Here is a tiny trained network, its code and every weight. The questions are about switching its units off for an input and a class, where a switched-off unit gives its printed mean instead of its output.

import numpy as np


def w(rows, s, z=0):
    codes = np.array(rows[::2]) - 128.0
    scale = np.full(codes.shape[1], s)
    scale[-1] = z or s
    return codes * scale


def f(y):
    return np.maximum(y, 0)


def log_softmax(a):
    a = a - a.max(-1, keepdims=True)
    return a - np.log(np.exp(a).sum(-1, keepdims=True))


def net(x, mask):
    res = np.array(x, float).reshape(1, 8) / 4 @ E
    y = f(res @ A[0][:, :-1].T + A[0][:, -1])
    res = res + np.where(mask, y, B[0][:, -1]) @ B[0][:, :-1]
    return log_softmax(res[-1] @ U[:, :-1].T + U[:, -1])


A, B = {}, {}
E = w([
[134,179,254,188,227,225,241],'x0',
[84,203,90,67,219,69,188],'x1',
[128,129,115,142,151,137,113],'x2',
[137,139,147,108,122,121,133],'x3',
[131,136,136,122,110,127,137],'x4',
[120,137,150,128,151,119,126],'x5',
[132,129,129,122,127,131,120],'x6',
[180,252,62,234,55,31,131],'x7',
],0.0056)
A[0] = w([
[182,205,188,181,92,62,113,9],'N1',
[44,58,186,11,137,200,117,2],'N2',
[93,60,123,42,166,217,129,10],'N3',
[129,209,234,254,201,204,221,32],'N4',
[204,136,119,195,110,63,144,23],'N5',
[226,52,168,201,43,169,68,143],'N6',
[86,123,48,93,96,14,33,196],'N7',
[211,209,28,157,143,136,81,34],'N8',
],0.0062)
B[0] = w([
[90,81,58,208,68,105,13,148],'N1',
[128,171,49,219,93,77,5,172],'N2',
[108,141,90,175,103,58,89,161],'N3',
[103,13,122,1,75,148,83,204],'N4',
[49,77,85,171,56,111,56,146],'N5',
[120,122,182,87,232,101,188,206],'N6',
[142,157,176,46,147,207,159,253],'N7',
[75,54,124,110,112,53,70,152],'N8',
],0.0094,0.0081)
U = w([
[76,106,2,219,40,33,10,10],'0',
[170,113,136,51,98,166,149,81],'1',
[145,163,152,143,150,168,154,236],'2',
[158,139,136,133,157,118,172,253],'3',
[149,146,173,122,222,71,194,195],'4',
[136,166,122,164,127,185,160,234],'5',
[167,147,123,143,154,150,158,198],'6',
],0.0088,0.0061)

Each question gives the input, the list of numbers given to net, and the class t.
The units are the neurons (one row each of A and B). Each row of codes is followed by its name. A weight is (code - 128) times the scale printed after its matrix; where a second scale follows, it is the last column's (A, B and U).
mask holds one flag per neuron, in row order. A switched-off neuron (its flag False) gives its mean, the last column of its row in B, instead of its output. The means were averaged over made-up inputs and are rounded, as every weight is.
A unit's drop is (log p(t) with every unit on - log p(t) with that unit switched off) / (log p(t) with every unit on - log p(t) with every unit switched off).
The circuit of an input: a set's keep is (log p(t) with only the set's units on - log p(t) with every unit switched off) / (log p(t) with every unit on - log p(t) with every unit switched off). Starting from all 8 units, units are removed one at a time, each time the one whose removal leaves the highest keep (on an exact tie, the one counted first), for as long as the keep stays at least 0.8.
circuit, biggest first: the units of the circuit, biggest drop first
unit that matters most: the unit with the biggest drop
k most important neurons: the k neurons with the biggest drops, biggest first
drop of u: that unit's drop, to one decimal
input [2,-2,-8,6,-2,0,-6,-8], class 0: unit that matters most -> N2
input [-5,-3,7,-3,0,-8,-8,5], class 5: 2 most important neurons -> [N7; N4]
input [-1,-5,3,-7,-3,-7,7,6], class 3: 2 most important neurons -> [N6; N2]
input [3,5,5,-3,8,4,-7,-8], class 0: circuit, biggest first -> [N2; N7]
input [0,7,8,0,2,-4,-2,8], class 0: 2 most important neurons -> [N8; N1]
input [2,-7,-1,3,-6,0,1,-4], class 4: circuit, biggest first -> [N6; N4]
input [5,1,-2,-5,5,1,-2,-1], class 1: 2 most important neurons -> [N4; N6]
input [4,-6,-2,-6,-6,6,-5,8], class 0: 2 most important neurons -> [N1; N7]
input [-3,-4,4,-4,2,-4,-5,-6], class 0: 2 most important neurons -> [N2; N3]
input [-3,8,-8,-7,1,-1,7,-8], class 0: 3 most important neurons -> [N2; N3; N6]
input [8,7,2,0,5,-3,-8,-3], class 1: 2 most important neurons -> [N4; N6]
input [3,5,-1,2,1,3,-4,-7], class 0: 2 most important neurons -> [N2; N7]
input [-7,3,-7,8,-4,-7,0,5], class 3: 2 most important neurons -> [N7; N4]
input [-7,-1,7,1,7,-6,-6,4], class 1: unit that matters most -> N7
input [-5,-6,0,-8,6,2,8,6], class 3: 2 most important neurons -> [N6; N7]
input [-4,1,-6,0,-4,6,5,-7], class 0: drop of N8 -> 0.0
input [7,5,8,6,1,1,4,-4], class 1: drop of N4 -> 1.2
input [3,-6,6,4,-5,-1,6,-1], class 4: drop of N6 -> 0.6
